Here is a tiny trained network, its code and every weight. The questions are about switching its units off for an input and a class, where a switched-off unit gives its printed mean instead of its output.

import numpy as np


def w(rows, s, z=0):
    codes = np.array(rows[::2]) - 128.0
    scale = np.full(codes.shape[1], s)
    scale[-1] = z or s
    return codes * scale


def f(y):
    return np.maximum(y, 0)


def log_softmax(a):
    a = a - a.max(-1, keepdims=True)
    return a - np.log(np.exp(a).sum(-1, keepdims=True))


def net(x, mask):
    res = np.array(x, float).reshape(1, 3) / 4 @ E
    y = f(res @ A[0][:, :-1].T + A[0][:, -1])
    res = res + np.where(mask, y, B[0][:, -1]) @ B[0][:, :-1]
    return log_softmax(res[-1] @ U[:, :-1].T + U[:, -1])


A, B = {}, {}
E = w([
[109,98,224,118,118,41,9,199,68,237],'x0',
[72,209,34,82,231,22,147,241,70,85],'x1',
[234,63,170,2,191,211,66,225,111,37],'x2',
],0.0084)
A[0] = w([
[57,206,39,122,228,27,159,199,56,101,97],'n0',
[144,179,70,152,107,177,229,79,209,63,74],'n1',
[182,58,245,184,62,217,120,39,190,174,88],'n2',
[23,183,103,252,47,29,189,43,153,218,156],'n3',
[47,210,48,78,189,39,130,216,85,121,108],'n4',
[133,140,44,200,153,185,205,69,174,52,53],'n5',
[88,78,192,164,138,72,47,162,50,218,68],'n6',
[181,38,203,158,33,191,108,41,174,169,106],'n7',
[126,61,206,114,126,78,35,175,69,223,119],'n8',
[254,26,186,5,167,203,67,210,112,25,179],'n9',
[24,157,110,214,86,70,130,56,143,173,163],'n10',
[123,116,230,128,113,59,36,167,91,221,4],'n11',
[198,124,108,55,170,207,193,96,154,62,110],'n12',
[143,32,189,188,50,198,121,58,191,208,126],'n13',
[138,158,56,149,140,193,164,98,168,40,20],'n14',
],0.0076,0.0032)
B[0] = w([
[201,156,46,10,217,204,97,87,48,83,228],'n0',
[73,112,64,203,87,126,156,156,139,211,183],'n1',
[144,192,50,26,211,172,105,87,39,109,199],'n2',
[192,23,220,186,106,45,1,45,224,35,233],'n3',
[182,182,57,32,196,172,97,92,52,91,222],'n4',
[37,139,85,192,58,157,211,195,172,218,181],'n5',
[61,146,90,206,70,162,216,214,155,194,192],'n6',
[158,191,66,52,198,158,116,92,48,114,194],'n7',
[63,157,97,223,49,176,197,188,139,189,201],'n8',
[207,22,245,202,70,13,36,37,243,25,250],'n9',
[159,67,180,202,66,64,84,121,183,82,199],'n10',
[28,149,68,215,36,182,232,197,142,204,191],'n11',
[59,118,120,212,85,126,175,175,112,200,180],'n12',
[185,190,50,38,203,172,84,81,60,91,192],'n13',
[69,134,90,191,63,139,200,172,109,209,168],'n14',
],0.0076,0.021)
U = w([
[200,47,226,188,86,44,36,65,212,49,255],'0',
[192,214,65,16,208,205,111,101,31,110,46],'1',
[26,154,92,224,54,180,219,188,148,250,11],'2',
],0.011,0.0046)

Each question gives the input, the list of numbers given to net, and the class t.
The units are the neurons (one row each of A and B). Each row of codes is followed by its name. A weight is (code - 128) times the scale printed after its matrix; where a second scale follows, it is the last column's (A, B and U).
mask holds one flag per neuron, in row order. A switched-off neuron (its flag False) gives its mean, the last column of its row in B, instead of its output. The means were averaged over made-up inputs and are rounded, as every weight is.
A unit's drop is (log p(t) with every unit on - log p(t) with that unit switched off) / (log p(t) with every unit on - log p(t) with every unit switched off).
The circuit of an input: a set's keep is (log p(t) with only the set's units on - log p(t) with every unit switched off) / (log p(t) with every unit on - log p(t) with every unit switched off). Starting from the 12 units with the biggest drops (on a tie, the unit counted first), units are removed one at a time, each time the one whose removal leaves the highest keep (on an exact tie, the one counted first), for as long as the keep stays at least 0.8.
units of the circuit, in order: the units of the circuit, biggest drop first
top k neurons: the k neurons with the biggest drops, biggest first
drop when u is switched off: that unit's drop, to one decimal
input [-4,4,-8], class 0: units of the circuit, in order	(n3)
input [8,-7,-1], class 2: top 4 neurons	(n11; n8; n6; n0)
input [-5,4,5], class 0: top 3 neurons	(n9; n11; n8)
input [8,6,-3], class 2: top 2 neurons	(n11; n6)
input [0,8,-8], class 0: top 3 neurons	(n3; n10; n2)
input [1,-6,4], class 1: top 2 neurons	(n2; n3)
input [-8,2,6], class 2: top 2 neurons	(n3; n12)
input [1,-1,0], class 1: top 4 neurons	(n9; n3; n5; n11)
input [-8,1,7], class 2: top 4 neurons	(n12; n3; n14; n5)
input [-1,-2,0], class 1: top 2 neurons	(n9; n3)
input [-6,6,-7], class 0: top 2 neurons	(n3; n10)
input [1,-8,-5], class 1: top 2 neurons	(n2; n13)
input [-1,3,-1], class 1: drop when n9 is switched off	2.3
input [0,3,-2], class 1: drop when n9 is switched off	4.9
input [-5,5,5], class 0: drop when n8 is switched off	0.2
